Below is a small trained network, with its code and all its weights. Each question gives an input and a class and asks what happens when units are switched off, that is, made to give their printed mean instead of their output.

import numpy as np


def w(rows, s, z=0):
    codes = np.array(rows[::2]) - 128.0
    scale = np.full(codes.shape[1], s)
    scale[-1] = z or s
    return codes * scale


def f(y):
    return y / 2 * (1 + np.tanh(0.7978845608 * (y + 0.044715 * y**3)))


def log_softmax(a):
    a = a - a.max(-1, keepdims=True)
    return a - np.log(np.exp(a).sum(-1, keepdims=True))


def net(x, mask):
    res = np.array(x, float).reshape(1, 8) / 4 @ E
    y = f(res @ A[0][:, :-1].T + A[0][:, -1])
    res = res + np.where(mask, y, B[0][:, -1]) @ B[0][:, :-1]
    return log_softmax(res[-1] @ U[:, :-1].T + U[:, -1])


A, B = {}, {}
E = w([
[117,139,133,112,117,122,127,129,131,117,135],'x0',
[120,133,126,109,121,135,124,119,116,117,129],'x1',
[115,121,120,98,113,149,108,112,105,116,113],'x2',
[67,41,216,165,165,79,52,117,47,121,206],'x3',
[254,94,204,26,165,101,95,141,149,62,111],'x4',
[170,98,141,146,34,47,201,138,41,115,67],'x5',
[137,131,132,149,148,127,147,129,130,125,133],'x6',
[133,125,128,139,134,125,129,132,132,133,124],'x7',
],0.011)
A[0] = w([
[58,87,204,165,133,115,82,135,91,124,157,101],'n1',
[98,146,107,122,189,192,86,131,192,134,181,15],'n2',
[130,145,160,123,104,103,100,116,162,81,121,119],'n3',
[3,169,50,202,86,145,163,122,117,151,136,108],'n4',
[121,105,131,138,118,117,100,145,136,133,137,71],'n5',
[150,155,98,116,113,149,151,136,148,127,118,59],'n6',
[137,118,144,139,107,95,165,134,84,159,128,44],'n7',
[107,125,107,123,111,143,127,124,108,141,127,82],'n8',
[116,143,143,136,131,110,113,129,123,110,134,81],'n9',
[104,139,138,127,163,90,122,127,82,129,143,39],'n10',
[106,108,148,148,145,124,122,128,109,124,132,131],'n11',
[241,134,179,52,164,123,110,133,145,119,119,138],'n12',
[145,142,92,118,116,146,151,125,158,134,106,98],'n13',
[148,162,81,119,103,176,176,147,163,120,97,109],'n14',
[144,127,113,133,84,103,162,137,106,127,125,41],'n15',
[146,122,104,131,99,155,127,148,144,123,128,98],'n16',
[144,115,126,150,63,107,155,139,80,108,86,10],'n17',
[146,74,116,108,124,162,126,99,122,112,109,89],'n18',
[142,198,91,121,108,136,137,125,150,123,91,113],'n19',
[103,147,102,112,171,149,97,129,175,133,117,2],'n20',
[141,141,89,113,117,135,161,111,166,127,107,115],'n21',
[142,126,118,135,83,90,167,104,117,113,108,49],'n22',
[120,127,124,118,144,157,120,119,153,136,152,40],'n23',
],0.018,0.0031)
B[0] = w([
[140,111,64,127,126,61,132,46,130,164,169,222],'n1',
[102,242,136,125,115,178,129,130,127,117,83,225],'n2',
[138,95,124,138,124,157,134,141,116,133,103,151],'n3',
[165,4,189,131,137,149,131,226,130,101,103,255],'n4',
[124,121,123,114,120,126,136,103,113,102,148,141],'n5',
[118,96,110,113,123,113,92,88,106,166,122,168],'n6',
[101,199,120,112,131,162,119,123,148,125,113,167],'n7',
[145,124,155,138,143,126,146,156,160,134,134,145],'n8',
[141,132,86,166,139,138,155,117,136,157,114,137],'n9',
[130,118,102,122,148,127,112,79,123,132,135,159],'n10',
[132,121,118,84,107,111,113,106,128,116,159,159],'n11',
[142,18,175,143,132,149,134,214,128,110,114,235],'n12',
[132,113,105,118,115,95,140,80,92,120,137,172],'n13',
[150,119,84,100,136,90,115,69,152,133,183,203],'n14',
[120,205,146,108,121,157,140,121,108,122,106,165],'n15',
[136,133,111,155,135,117,147,110,114,145,139,146],'n16',
[104,236,138,151,132,170,133,141,141,121,119,188],'n17',
[138,130,135,157,150,110,145,156,162,142,141,144],'n18',
[134,118,106,155,150,88,149,64,127,142,160,188],'n19',
[103,213,153,126,110,131,130,130,99,135,109,178],'n20',
[92,100,100,130,115,106,95,106,130,140,168,175],'n21',
[96,200,134,121,118,147,104,142,125,129,87,171],'n22',
[123,208,123,142,124,120,151,151,147,117,123,157],'n23',
],0.019,0.028)
U = w([
[154,22,206,132,109,146,139,202,141,71,81,121],'0',
[115,104,71,98,93,52,108,21,121,142,173,106],'1',
[49,254,163,113,64,198,125,120,129,85,37,250],'2',
],0.0082,0.00015)

Each question gives the input, the list of numbers given to net, and the class t.
The units are the neurons (one row each of A and B). Each row of codes is followed by its name. A weight is (code - 128) times the scale printed after its matrix; where a second scale follows, it is the last column's (A, B and U).
mask holds one flag per neuron, in row order. A switched-off neuron (its flag False) gives its mean, the last column of its row in B, instead of its output. The means were averaged over made-up inputs and are rounded, as every weight is.
A unit's drop is (log p(t) with every unit on - log p(t) with that unit switched off) / (log p(t) with every unit on - log p(t) with every unit switched off).
unit that matters most: the unit with the biggest drop
k most important neurons: the k neurons with the biggest drops, biggest first
drop when u is switched off: that unit's drop, to one decimal
input [-1,3,-4,-4,6,8,-5,4], class 2: 2 most important neurons : [n4 n17]
input [2,-3,-1,7,2,-8,0,-2], class 2: 2 most important neurons : [n2 n14]
input [3,-5,-6,-8,7,0,0,-7], class 1: 2 most important neurons : [n4 n14]
input [7,-7,5,-5,3,5,-2,7], class 1: most important neuron : [n2]
input [6,-5,-2,-6,-6,0,-8,5], class 0: 2 most important neurons : [n4 n1]
input [-1,4,8,4,-1,5,7,-6], class 2: 2 most important neurons : [n17 n14]
input [0,-5,5,-5,-7,6,5,4], class 0: 2 most important neurons : [n4 n2]
input [-1,0,-4,3,-8,-8,-6,1], class 0: 2 most important neurons : [n4 n17]
input [1,6,3,2,-1,3,5,5], class 2: 4 most important neurons : [n14 n12 n4 n19]
input [3,7,3,1,-7,6,4,7], class 0: 2 most important neurons : [n4 n2]
input [7,-6,-7,6,-3,7,-8,-3], class 2: 2 most important neurons : [n17 n7]
input [-3,0,-4,-7,-4,-1,1,-2], class 1: drop when n2 is switched off : 0.0
input [-5,-3,-6,2,-4,-5,-7,7], class 2: drop when n20 is switched off : 0.2
input [7,-5,0,2,-5,-2,-3,-5], class 0: drop when n4 is switched off : 0.2
input [-3,5,-3,5,-4,0,-5,-7], class 1: unit that matters most : n1
